The symbols move the items like this.
at | θ δ χ γ π α ε
Rad | Lof Tam Nug Sis Dos Ber Kuz
Kuz | Gev Mib Med Pak Fof Vob Rad
Mur | Moz Geg Bok Pir Lil Lud Rop
Kon | Fiz Nub Duz Nel Gil Gug Vof
Pap | Vek Fav Gel Kip Lod Tov Gid
Kek | Dov Zam Tov Bof Vem Gel Tik
Fub | Rop Lon Kot Gug Sur Nel Moz
Kub | Zat Mar Gug Kot Sez Duz Nez
Rol | Fof Gad Pim Sot Gev Fen Tiv
Mis | Nul Mul Zur Kab Vir Fem Suv
Rif | Bok Sif Moz Nez Tud Mem Kot
Vob | Sif Bok Geg Vir Kab Kuz Ber
Mib | Mem Kuz Lud Ked Paf Bok Tam
Nel | Lod Guk Dad Kon Vek Fub Pof
Rim | Lil Bop Tud Muk Moz Zol Sur
Ber | Ful Vem Nor Vor Zam Rad Vob
Dos | Tiv Gel Fav Rit Rad Zam Fof
Sor | Vof Tur Ked Lud Fid Pir Fiz
Buf | Rik Tov Zam Zet Nor Fav Luz
Sur | Tov Rik Dov Kun Fub Vek Rim
Suv | Gir Bof Zet Zam Vor Rit Mis
Gug | Fil Fot Kub Fub Kun Kon Siz
Paf | Gad Fof Gid Maz Mib Tik Gel
Fof | Rol Paf Lus Fem Kuz Kab Dos
Lon | Nor Fub Ful Fot Rik Guk Saf
Vof | Sor Fas Mef Pof Tus Siz Kon
Lus | Pim Gid Fof Kiv Med Luz Fav
Kab | Fen Tik Luz Mis Vob Fof Zam
Fas | Tur Vof Vip Dit Mun Miz Nub
Naf | Gel Tiv Vek Rup Dad Dov Gad
Kot | Vem Ful Fub Kub Dov Dad Rif
Rop | Fub Nor Vem Fil Tov Lod Mur
Mul | Nik Mis Vit Tik Dez Maz Bof
Pon | Miz Pir Vir Geg Zur Tur Nom
Gev | Kuz Mem Dit Vip Rol Sif Lof
Ler | Maz Sot Tus Gad Mef Nik Rup
Saf | Geg Moz Sif Miz Bop Dit Lon
Dit | Med Pof Gev Fas Pim Saf Guk
Luz | Bop Lil Kab Zur Geg Lus Buf
Tur | Fas Sor Pak Med Kiv Pon Bos
Mem | Mib Gev Pof Mef Gad Rif Dad
Fil | Gug Nom Zat Rop Viz Fiz Pir
Fid | Tus Kiv Maz Gid Sor Vit Kip
Ful | Ber Kot Lon Mar Tuf Lof Sif
Zol | Gid Pim Gad Tus Pof Rim Vek
Sez | Bof Gir Kun Dov Kub Rup Nik
Bok | Rif Vob Mur Dez Tik Mib Vem
Ked | Mef Pak Sor Mib Maz Dez Lik
Zur | Vel Vit Mis Luz Pon Kiv Zet
Vek | Pap Kov Naf Gil Nel Sur Zol
Bop | Luz Rim Fen Vel Saf Pim Rik
Nik | Mul Nul Muk Tud Nez Ler Sez
Tud | Tik Fen Rim Nik Rif Gad Dov
Rup | Nen Bod Gil Naf Duz Sez Ler
Dod | Sis Duz Nub Lof Bod Mar Vip
Fen | Kab Tud Bop Nul Sif Rol Tuf
Gor | Rin Gil Bod Kov Nub Nar Mun
Bos | Nub Fiz Sis Nug Rin Nom Tur
Vit | Muk Zur Mul Lil Pir Fid Viz
Lik | Duz Sis Fiz Tam Nen Zat Ked
Geg | Saf Mur Vob Pon Luz Med Nor
Nug | Guk Lod Rad Bos Fav Nor Med
Lud | Pof Med Mib Sor Gid Mur Lod
Mef | Ked Vip Vof Mem Ler Nez Duz
Muk | Vit Vel Nik Rim Siz Tus Kun
Vir | Piv Dez Pon Vob Mis Pak Vor
Lod | Nel Nug Tam Fiz Pap Rop Lud
Kun | Viz Nar Sez Sur Gug Gil Muk
Lil | Rim Luz Tik Vit Mur Gid Tov
Dez | Nez Vir Pir Bok Mul Ked Zat
Tuf | Zam Dov Rik Gir Ful Tiv Fen
Sis | Dod Lik Bos Rad Rit Vor Pak
Maz | Ler Fem Fid Paf Ked Mul Nen
Moz | Mur Saf Rif Siz Rim Pof Fub
Fem | Sot Maz Kiv Fof Pak Mis Rit
Siz | Pir Miz Nez Moz Muk Vof Gug
Viz | Kun Zet Bof Tov Fil Kip Vit
Dov | Kek Tuf Sur Sez Kot Naf Tud
Bod | Rit Rup Gor Tiv Dod Gir Sot
Gir | Suv Sez Nar Tuf Mar Bod Nul
Zet | Nar Viz Suv Buf Nom Rin Zur
Vip | Pak Mef Fas Gev Sot Piv Dod
Nar | Zet Kun Gir Rik Fot Gor Vel
Kip | Gil Rin Nen Pap Fiz Viz Fid
Tam | Dad Rad Lod Lik Gel Vem Mib
Tik | Tud Kab Lil Mul Bok Paf Kek
Pir | Siz Pon Dez Mur Vit Sor Fil
Rik | Buf Sur Tuf Nar Lon Kov Bop
Vem | Kot Ber Rop Zat Kek Tam Bok
Sot | Fem Ler Mun Rol Vip Nul Bod
Tov | Sur Buf Kek Viz Rop Pap Lil
Mun | Kiv Tus Sot Pim Fas Vel Gor
Rin | Gor Kip Rit Fav Bos Zet Kiv
Nul | Mis Nik Vel Fen Piv Sot Gir
Tus | Fid Mun Ler Zol Vof Muk Gil
Gel | Naf Dos Pap Nen Tam Kek Paf
Rit | Bod Nen Rin Dos Sis Suv Fem
Kov | Fav Vek Tiv Gor Guk Rik Pim
Gad | Paf Rol Zol Ler Mem Tud Naf
Zam | Tuf Kek Buf Suv Ber Dos Kab
Gid | Zol Lus Paf Fid Lud Lil Pap
Fav | Kov Pap Dos Rin Nug Buf Lus
Piv | Vir Nez Miz Sif Nul Vip Mar
Guk | Nug Nel Lof Nub Kov Lon Dit
Vor | Mar Zat Nom Ber Suv Sis Vir
Mar | Vor Kub Fot Ful Gir Dod Piv
Nez | Dez Piv Siz Rif Nik Mef Kub
Nub | Bos Kon Dod Guk Gor Fot Fas
Gil | Kip Gor Rup Vek Kon Kun Tus
Med | Dit Lud Kuz Tur Lus Geg Nug
Pof | Lud Dit Mem Vof Zol Moz Nel
Pim | Lus Zol Rol Mun Dit Bop Kov
Pak | Vip Ked Tur Kuz Fem Vir Sis
Dad | Tam Lof Nel Duz Naf Kot Mem
Nor | Lon Rop Ber Nom Buf Nug Geg
Nom | Fot Fil Vor Nor Zet Bos Pon
Miz | Pon Siz Piv Saf Vel Fas Fot
Lof | Rad Dad Guk Dod Tiv Ful Gev
Fot | Nom Gug Mar Lon Nar Nub Miz
Sif | Vob Rif Saf Piv Fen Gev Ful
Vel | Zur Muk Nul Bop Miz Mun Nar
Bof | Sez Suv Viz Kek Zat Nen Mul
Tiv | Dos Naf Kov Bod Lof Tuf Rol
Zat | Kub Vor Fil Vem Bof Lik Dez
Nen | Rup Rit Kip Gel Lik Bof Maz
Fiz | Kon Bos Lik Lod Kip Fil Sor
Duz | Lik Dod Kon Dad Rup Kub Mef
Kiv | Mun Fid Fem Lus Tur Zur Rin

The rows follow the links: the fewer symbols apart two items are, the more alike their rows tend to be.

Each row is also shifted at random along 9 hidden directions that mean nothing.

Known rows, each with its item:
[ 15,  -2,  -4,  20,  19,  15,  11, -28, -20,  15,  -1, -29,  16, -17,  -9,  22, -14, -20, -16,   5, -10,   3,   0,  -9, -11, -24, -17,  13,   7,   6,   1, -15,  32,  22,  -5,   8, -20,  -2,  -4,   0,  -6,  46]; item Maz
[ 16,  21,  -1,   2,  21,   4,  19,  -2,   3,  -3, -14,  19,  14,  -6, -12,  24,  -9,  -8,  -6, -10, -13,  -6,  -2,   9,  -7, -10, -16,  -7,   7,  14,  -4,  -8,  30,  15,  -5,   8, -19,  -6,  -6,  -5,  -1, -17]; item Gel
[-13,   3,  -1,  -6,  -1,  -3,   2,   9,  -3,   2,   3,  -6,   1,   5,   1,   0,   0,  -1,  -1,   0, -11,   1,   1,  -7,   3,  13,   1,   4,   4, -12, -16,  -1,   2,   7,   6,  -4,   0,  -7,  -5,  -1,  10,  -1]; item Lil
[ 27,  11,  -6, -20,  -5, -29,   9,  12, -12,   1, -13,   0,   5,  -6,  -3,  -8, -21,  15,   1,   5,  -3,   0,  13,  -2,   2,  -3,  -6,  12,  16,   5,   6,  -4,  16,  -2,   8,   3,   6,  15,  -2,   6, -13,  31]; item Tiv
[-10,  -7,  -2,  11,  16,  19,  -1, -14,  -9,   1,  -4,  -6,   5, -15,   0,  18, -10, -12,  -2,   8,   4,   8,  -5,   8,  -9, -18,  -5,   3,   0,   3,   0,  -7,   8,   4,  -1,  -1, -18,   3,  -3,  -7,   1,  14]; item Gev
[ 14, -13,  10,  21,  -9,   5, -15, -53,  17,  12,  29,   5,   3,  13,  16,   3,   1, -15,  -1,  18,  10, -10,   2,   0,   1,  -9,   2, -11, -28,  27,  19,   3, -23, -22,  -4,   8,  12,   0,   3, -12,   3, -47]; item Kiv
[-49, -13,  -4,  26,  22,   3,   6, -23,   1,  -2,  -4, -28,   0, -10,  -9,  -4,  -5,  -5,  -4,   9,   2, -10,   5,  -1, -11,  -8,  -3,   8,  -7,   6,   3,  -6,   9,   1,  -9,   1, -13,  -5,   3,   1,  -2,  29]; item Fem
[ 11,  -6,  11, -17, -10,  -9,   6,  10, -13,   8,   3,   5, -19,   9,   6,   2,  -1,  19,  15,  19,   1,   6,   2,   2,  -9,   9,  14,  -7,   7,  -3,  -9,   4, -18, -18,   8,   2,   4,   2,  -5,  -5,  -7,  13]; item Gor
[ 10,  19,   4, -23,   4,  -4,  11,  27,   9,  -8,  -2,  -1, -11,   0,   6, -14, -13,   6,  -1,  -5, -10,   7,  -4,  -2, -17,   9,   6,  10,  23,  -3, -15, -13,  -1,  -1,  23,   0,   3,   3, -10,  -5,   0,  -7]; item Gad
[ 30,   1, -20,   6, -14,   2,   9,  -1,   5,  -6,  -9,  -2,  19,  -3,  -4,   7,   9, -17,   7,  -1,   7, -16,  -5,   0,   7,  -3,   9, -10,  -5,   8,   9,   0,  -4,  -2,   5,   2,  11,   4,  16,   0,  -1, -18]; item Rik
[-26, -16, -17,  18,  -4,  12,   9, -18,  23,  -4,   0, -14,  37,  -8,  -1, -10,  30, -35,  10,  -7,   5, -21,  -5,   2,  -1,   2,  17, -34, -29,  11,   6, -12, -11, -13,   7,   9,   7,   0,  22,  -4, -11, -26]; item Vek
[ 34, -12,   6,  12,   8,  -1,  -9, -15,  10,  15, -20,  16,  39,  -4,   0,   5,  -1,  -6, -20, -13,  -9,  -1,  -4,   3,  -1,   2,  -1, -22, -20,   4, -20,  -7,  11,   6, -15,  17, -16,   1,   3,  -2,   1,  15]; item Rad
[ -6, -16,  -5,   6,   9,   5,  -3,  -9,  16,   9,  -4, -12,  26,  -2,  -9, -17,  -1, -14,  -8,  -7,  -2,   7,  -3,  -2,  -5, -11,   6, -12, -10,   8,   2,  -6,   8,  -5,   2,  11,  -7,   1,  -3,   0,   4,  -3]; item Tam
[-10,  -4,  13,   8,  16,  15,  -7,   4, -14,  11, -14,  20,   7,  -6,   6,  27,  -1,   1,  -8,   3,   3,   8, -10,  10,  -7,  -9,  -6,  -5, -10,   0, -21,  -3,   7,   6,  -4,   1, -15,  -1,  -3, -10,  -6,  20]; item Mem
[ -4,  -5, -17,  -9,   6,   8,   3,  -7,  25,  -2,   3,  -9,  19, -13,  -6, -16,   0, -21,  -3,  12,   0,   8, -11,   1,  -5, -16,   0,  13,   5,  10,  12, -17,   7,   9,  15,   4,  -6,   7,   4,  -6,   2, -11]; item Rif
[ 21,  11,  -4,  11,   0,  20,  -8,  -4,   8,  -3,   6,   4,  11,  -5,  -1,  13,  -2,  -1, -11, -27, -12,   1, -10,  -6,  -2,  15, -11,   0,   2, -14, -12,   5,   5,  19,  -2,   7,   5, -21,  -7,  -5,   7, -20]; item Kek
[ 25,  19,  17,  -8,  -6,   3, -28, -14,   6,  11,   1,  40,   3,   8,  15,  14, -10,  32, -17, -11,  -8,  -1, -11,   6, -11,  13, -20,   4,   8,   5, -12,  -7, -16,  15,  -3,   7,   4,  -2,  -5, -16,   7, -18]; item Nik
[ 15,  -4,  22,   2,  12,  22,   0,  10, -10,   3,   5,  19, -15,   4,   6,  33,   3,  -6,  17,  21,  12,   9, -14,  10, -12, -11,  -3,  -4,   2,   4,  -8,   5,  -1,  -3,   4,  -7, -13,  -3,  -5, -11,   0,  -1]; item Vip
[-28,  -9,  -1,   1,  23, -14,   6,  -1,   2,   3, -13, -13,  10,  -2,  -8, -23,  -2,   7, -10,   7, -23,  -5,   7,  -2,   4,  -3,  -8,   4,   2,   3,   2, -21,  23,  12,  -7, -10, -25,  14,  -2,   2,  -8,  34]; item Tur
[-12,   4,  -3, -15,   2,   9,   1,  13,   5,   3,  10,  -1,  -9,   1,   8,  -8,  -5,   8,   1,   7, -13,  11, -10,  -3, -11,  18,  -1,  13,  14, -21, -25, -10,  -6,   6,  14,  -2,   0, -13, -10, -13,  -3,  -4]; item Rim
[-13,   5,   3,   6,   4,  -2,  -6, -11,  14,   4,   0,   1,   6,   6,  -3,   0,   5,   1,  -5,  -4,   0,  -4,  -9,  -4,  -4,   5,  -5,  -3,   2,   5,   4,   3,   3,  10,  -9,   5,   0,  -6,   5,  -5,   8, -14]; item Mul
[ 25, -13,   6,   5, -21,  18,  -5, -17, -11,  27,  18, -18,   1, -12,  23,   4,  -3,  -4,  -1,   1,  16,  24,  -7,  -6, -22,   2,  15,  11,  -8,  -9, -26,   3, -25, -18,  11,  14,  13, -10, -15,  -7,   5,  20]; item Naf
[ 21, -14,   9,   6,  -3,   9, -15, -10,  -9,  14,  -1,   4,  12,   5,  15,  -2,   9,   4,  -9,  -8,  -6,   6,  -5,   8,   0,  12,   3,  -9, -11,  -8, -14, -10, -12,  -3,   0,  -3,   1,   7,   4,  -3, -14,  13]; item Fas
[ 37,   6,   8, -19,  -2,  -8,  13,   1,  -6,   3,   3,   4, -12,   0,   4,  10, -14, -10,   6,  25,   4,   6,  -4,   3, -12, -21,  -1,  11,  15,  24,  18,  -2,   5,   0,  14,   2,   5,  10,  -5,  -4,   0,  -8]; item Ler
[ 18,  -1, -19,  -1,  -1,   6,   5,   3,   9,  -6,  12, -11,  -4,  -5, -11,  -5,  -3,  -8,  -3,   5, -10,   4,   2,  -2,   1, -11,   0,  13,   8, -10,   5,  -8,   9,   8,  12,  -2, -15, -12, -16,  -1,  12, -19]; item Nor
[ -1, -10,  -7,  18,  10, -16,  13, -11, -12,  14, -21, -22,  26,  -9,  -2,  10,  -5, -13,  -6,  11,  11,  -4,  17,  -8,   2, -16,   0,  -7, -14,  20,   4,   7,  15,  -5,  -8,   3,  -1,  11,  12,  10,   2,  44]; item Fof
[ 12,  -5,  -8,  10,   9, -19,  -4, -20, -20,   8, -16, -12,  19, -18,   5,   3, -17,   5, -17,   2,  -2,   5,   6,  -1,  -1, -11, -12,  12,   1,   8,   2,  -7,  13,   1,  -3,   6,  -2,  21,   9,   4, -11,  54]; item Rol
[ 13,  11,  32, -13,  -3,   7,  -8,  27,   3,  -9,  14,  23, -33,  21,  10,   1,  -4,   6,   4, -14,  15,   7,  -2,   1,  -6,   8,   5,  -7,   6,   0,  -5,  18, -19, -15,   0,  -2,  13, -10, -12,  -3,   9, -33]; item Ked
[ -5,  -4,  14,   4,  18,   9,  -9, -17,  20,   0,  12,  23, -16,   3,   0,   1,  -1,   6,   3,   2,  -4,  -2, -10,  13,  -9,  -2,  -8,  -4,  -8,  12,   6,  -4,   0,  -4,  -5,  11, -15,  -7, -12, -11,   1, -30]; item Sis

From each start, follow one symbol. Which item do you reach?
Answers are names.
new walk
[  1, -17,   3,  -4,   0, -16, -12,  -7,  21,  -2, -14,   4,  25,   6,  -4, -32,  11,   7,   2, -13,   0,  -5,  -6,   5,  -3,  14,  17, -24, -17,   9,   6,  -9, -16, -16,   2,  14,   9,  13,  19,  -4,  -9,  -2]
δ -> Duz
new walk
[-23,  -1,  -6,   5,   9,   6,   4,  10,  -3,  -9, -11,  -4,  -9, -11,  -4,  -5,  -1,  -2,   8,  -5,   5,   6,   0,   5,  -4,  -6,   4,  -7,  -1,  -8,   1,   0,  -1,  -7,   4,  -5,  -4,  -4,  -1,   2, -12,  11]
θ -> Rad
new walk
[-14,   7,  12,  14,  13,   4,  -4,  18,   2,  -5,  -9,  25,  -1,  10,   6,   7,   3,  -3,   3, -17,   7, -11,   9,   5,   7,   8,  -7, -23, -13,   1,  -9,  16,  -4,  -9, -12,  -5,  -3,  -2,   6,   1,   7, -14]
α -> Vob
new walk
[ 12, -23, -16, -11,   0,  22,   2, -13,  28,  14,  20,  -1,  19, -11,  -2,   0,   4, -17,   6,  32,  -7,  11, -26,   5,  -9, -18,  13,   5,   3,   1,  -1, -25,  -3,   5,  15,   9, -13,  -7,  -9, -19,   3, -31]
α -> Nel
new walk
[ 22,   3,  -9,   3, -11, -12,  -4,  -5, -13,   3,  -4, -28,  10,  -3,   2, -26,  -3,   7, -10, -15,  -6,  -1,  13, -19,  11,  18,  -4,  16,   4, -15,  -3,   5,  -1,  12,  -4,  -7,  12,   6,   2,  11,  -2,  37]
α -> Kiv
new walk
[ 34,  12,   6,   8, -17,   5,  -9, -12, -10,   0,  14,   7,  -5,  -1,  26,   9, -16,   4, -10, -10,  -2,  -5,   8,   0,  -2,   5, -10,   7,  -2,  -4,   3,   5, -11,  -8,   4,  -8,  10,  -1,  -5,   1,  -9, -10]
ε -> Kov
new walk
[  2, -12,  -9,  -2,   4,  -6,  -4,   0,   2,   9, -11, -16,  22,  -4,  -2, -13,   8,   8,   2,   5,  -7,  -6, -12,  -6,  -5,  14,   6,   0,   9,  -6, -15, -16,  -1,  11,   1,   0,  -1,   9,  10,   0,  -8,  28]
α -> Mun
new walk
[  5,  15,  -1,  -5,   5, -11,  -4,   5,   2,  -3,  -8,  19,   0,   8, -10,   0,  -5,  19,  -5,  -2, -24, -15,  -1,   5,   7,  13, -12,   2,   8,  -5,  -5,  -6,  13,  17, -12,  -1, -12,  -6,   0,  -6,   3,  -7]
γ -> Buf
new walk
[  6,  -8,  -4,  -1,  -1,  24,  -5,  -2,   6,  -5,  14, -27,   5,   3,   4, -11,   8, -16,  -3, -13,  -5,   6, -13, -12,  -1,   3,   6,   3,   5, -18,  -1,  -6,  -1,   9,   2,  -9,  -5, -12,  -7,   0,   8, -17]
ε -> Fil
new walk
[-29,  18,   6,  -6,  11, -11,   3,  11,  17, -12,  -7,  13,  -8,   9,  -1, -18, -14,   8,  -7, -15, -14,  -9,   8,   0,   1,  12,  -4,  -3,   7,   2,  -3,  -5,   8,   0,  -2,   5,  -5,  -2,  -7,   0,   5, -19]
γ -> Maz
new walk
[ -7,  18,   5,   1,  19, -13,  15,  13, -14,  -9, -19,   5,   9,   9, -11,   6,  -2,  -2,  -8, -12, -21, -19,   5,   0,   6,   3, -12,  -7,   4,   4,  -1,  -4,  22,  23, -10,  -8,  -5,   2,   7,   4,  -6,   9]
θ -> Tus
new walk
[-20,   3,  24, -10,   2,   0, -10,   3,  -5,  -1,   1,  19, -23,   9,   5,   1,  -7,  13,  -3,  -3,   3,  10,  -4,   9, -10,   0,  -5,   0,   1,   3,   0,   1,  -7,  -4,   0,  -6,   3,   6, -12,   0,  -7,   0]
γ -> Mem
new walk
[  9,   0,  -7,  -6,  -6, -18,   0, -10,   4,   4,  12,  13, -14,   2,  -4,  10, -12,   9,   2,  27,  -2,   5,   6,  -2,   3,  -8,   2,  18,   5,  10,   6,   3,   1,  -6,   4,   6,   1,  -4, -10,  -5,  12, -22]
ε -> Luz
new walk
[ 29,  -6,  -4,  -6, -15,  18, -15, -12,  15,   9,   4,   1,  22,  -1,   1, -12,   9,   4,  -5, -12, -15,   8, -15,  -3,  -7,  12,   4,   0,  -5, -16, -11, -15, -12,   8,   5,   7,   2,  -5,  -2,  -8,  -3,  -7]
δ -> Fot
